Here is a tiny trained network, its code and every weight. The questions are about switching its units off for an input and a class, where a switched-off unit gives its printed mean instead of its output.

import numpy as np


def w(rows, s, z=0):
    codes = np.array(rows[::2]) - 128.0
    scale = np.full(codes.shape[1], s)
    scale[-1] = z or s
    return codes * scale


def f(y):
    return y / 2 * (1 + np.tanh(0.7978845608 * (y + 0.044715 * y**3)))


def log_softmax(a):
    a = a - a.max(-1, keepdims=True)
    return a - np.log(np.exp(a).sum(-1, keepdims=True))


def net(x, mask):
    res = np.array(x, float).reshape(1, 8) / 4 @ E
    y = f(res @ A[0][:, :-1].T + A[0][:, -1])
    res = res + np.where(mask, y, B[0][:, -1]) @ B[0][:, :-1]
    return log_softmax(res[-1] @ U[:, :-1].T + U[:, -1])


A, B = {}, {}
E = w([
[129,128,128,129,128,129,128,127,128,128,128,128],'x0',
[123,120,162,138,137,142,57,81,131,20,134,131],'x1',
[128,163,144,132,110,143,111,153,130,144,252,146],'x2',
[127,127,129,128,128,129,128,128,128,129,128,128],'x3',
[136,136,68,134,244,139,135,97,124,125,151,143],'x4',
[129,128,128,129,128,128,128,128,128,128,128,128],'x5',
[128,128,128,128,128,128,128,128,127,128,128,128],'x6',
[128,129,128,128,128,128,128,128,127,128,128,128],'x7',
],0.015)
A[0] = w([
[122,127,121,134,134,127,146,145,127,183,122,126,254],'N0',
[125,130,132,121,99,145,121,123,124,139,187,127,163],'N1',
[145,126,136,132,92,125,138,133,136,116,70,131,183],'N2',
[133,130,101,131,167,117,141,108,129,118,82,119,106],'N3',
[120,113,68,121,251,129,134,111,134,122,62,130,135],'N4',
[121,110,158,118,85,126,127,143,133,118,11,116,208],'N5',
[131,131,185,126,46,119,114,172,138,135,216,128,118],'N6',
[119,116,130,120,126,123,124,143,152,107,123,120,99],'N7',
[126,119,156,134,132,119,90,89,130,70,139,129,153],'N8',
[127,132,104,127,202,128,125,134,132,129,216,131,57],'N9',
[134,136,95,130,202,137,119,132,134,133,221,136,58],'N10',
[124,122,178,127,141,141,55,84,126,17,137,128,155],'N11',
],0.02,0.01)
B[0] = w([
[159,126,111,102,99,54,184,166,106,192,125,129,205],'N0',
[104,125,219,132,93,112,154,138,137,141,131,118,172],'N1',
[102,127,91,117,114,78,107,141,125,109,115,125,192],'N2',
[168,135,149,140,153,177,147,124,138,125,166,132,183],'N3',
[197,119,85,139,208,227,160,118,118,177,131,125,251],'N4',
[79,132,60,106,103,16,99,119,124,79,112,132,252],'N5',
[150,128,252,139,131,197,149,147,131,179,144,128,212],'N6',
[117,125,142,138,132,134,118,109,126,119,134,142,133],'N7',
[128,127,138,140,136,154,57,118,123,94,134,129,196],'N8',
[98,130,76,110,97,41,108,117,130,70,111,130,186],'N9',
[77,125,74,120,106,35,114,116,129,79,92,126,192],'N10',
[118,132,146,145,139,194,3,109,145,63,130,127,249],'N11',
],0.019,0.027)
U = w([
[83,131,63,63,87,2,202,142,114,140,83,131,254],'0',
[53,134,91,121,109,85,62,83,159,28,94,129,111],'1',
[212,116,83,112,190,155,252,136,99,217,138,130,164],'2',
[187,120,116,170,210,244,109,81,142,101,152,128,35],'3',
[158,136,196,114,104,143,243,178,121,226,171,128,110],'4',
[124,139,222,165,117,221,95,128,161,118,177,128,40],'5',
],0.0055,0.0038)

Each question gives the input, the list of numbers given to net, and the class t.
The units are the neurons (one row each of A and B). Each row of codes is followed by its name. A weight is (code - 128) times the scale printed after its matrix; where a second scale follows, it is the last column's (A, B and U).
mask holds one flag per neuron, in row order. A switched-off neuron (its flag False) gives its mean, the last column of its row in B, instead of its output. The means were averaged over made-up inputs and are rounded, as every weight is.
A unit's drop is (log p(t) with every unit on - log p(t) with that unit switched off) / (log p(t) with every unit on - log p(t) with every unit switched off).
The circuit of an input: a set's keep is (log p(t) with only the set's units on - log p(t) with every unit switched off) / (log p(t) with every unit on - log p(t) with every unit switched off). Starting from all 12 units, units are removed one at a time, each time the one whose removal leaves the highest keep (on an exact tie, the one counted first), for as long as the keep stays at least 0.8.
units of the circuit, in order: the units of the circuit, biggest drop first
most important unit: the unit with the biggest drop
k most important neurons: the k neurons with the biggest drops, biggest first
drop when u is switched off: that unit's drop, to one decimal
input [6,2,1,-6,-5,-3,-1,6], class 5: units of the circuit, in order => N6
input [-1,-1,7,-7,-1,4,1,-5], class 4: units of the circuit, in order => N6, N11
input [6,-7,1,-4,-5,-7,0,-1], class 4: 2 most important neurons => N6, N10
input [-3,-6,7,5,0,1,-1,-2], class 4: 2 most important neurons => N6, N5
input [-7,0,-1,2,0,-5,-5,-8], class 0: 3 most important neurons => N11, N4, N6
input [7,-7,0,8,7,2,-1,-5], class 2: 2 most important neurons => N4, N5
input [-5,-6,-7,-1,0,2,8,-5], class 0: 2 most important neurons => N5, N6
input [4,-3,1,-7,6,-7,-5,-3], class 0: 3 most important neurons => N10, N9, N6
input [-3,2,-4,2,1,-2,-2,-6], class 3: 2 most important neurons => N4, N10
input [2,-1,1,3,1,-3,-7,2], class 0: 4 most important neurons => N4, N11, N6, N3
input [-2,5,8,-2,-2,-7,-4,-2], class 5: drop when N6 is switched off => 1.0
input [-2,-8,7,0,-2,3,2,-4], class 4: drop when N6 is switched off => 0.4
input [-5,0,5,8,7,-4,-6,-3], class 0: drop when N11 is switched off => 0.7
input [8,-5,-6,3,1,-8,-7,8], class 2: most important unit => N4
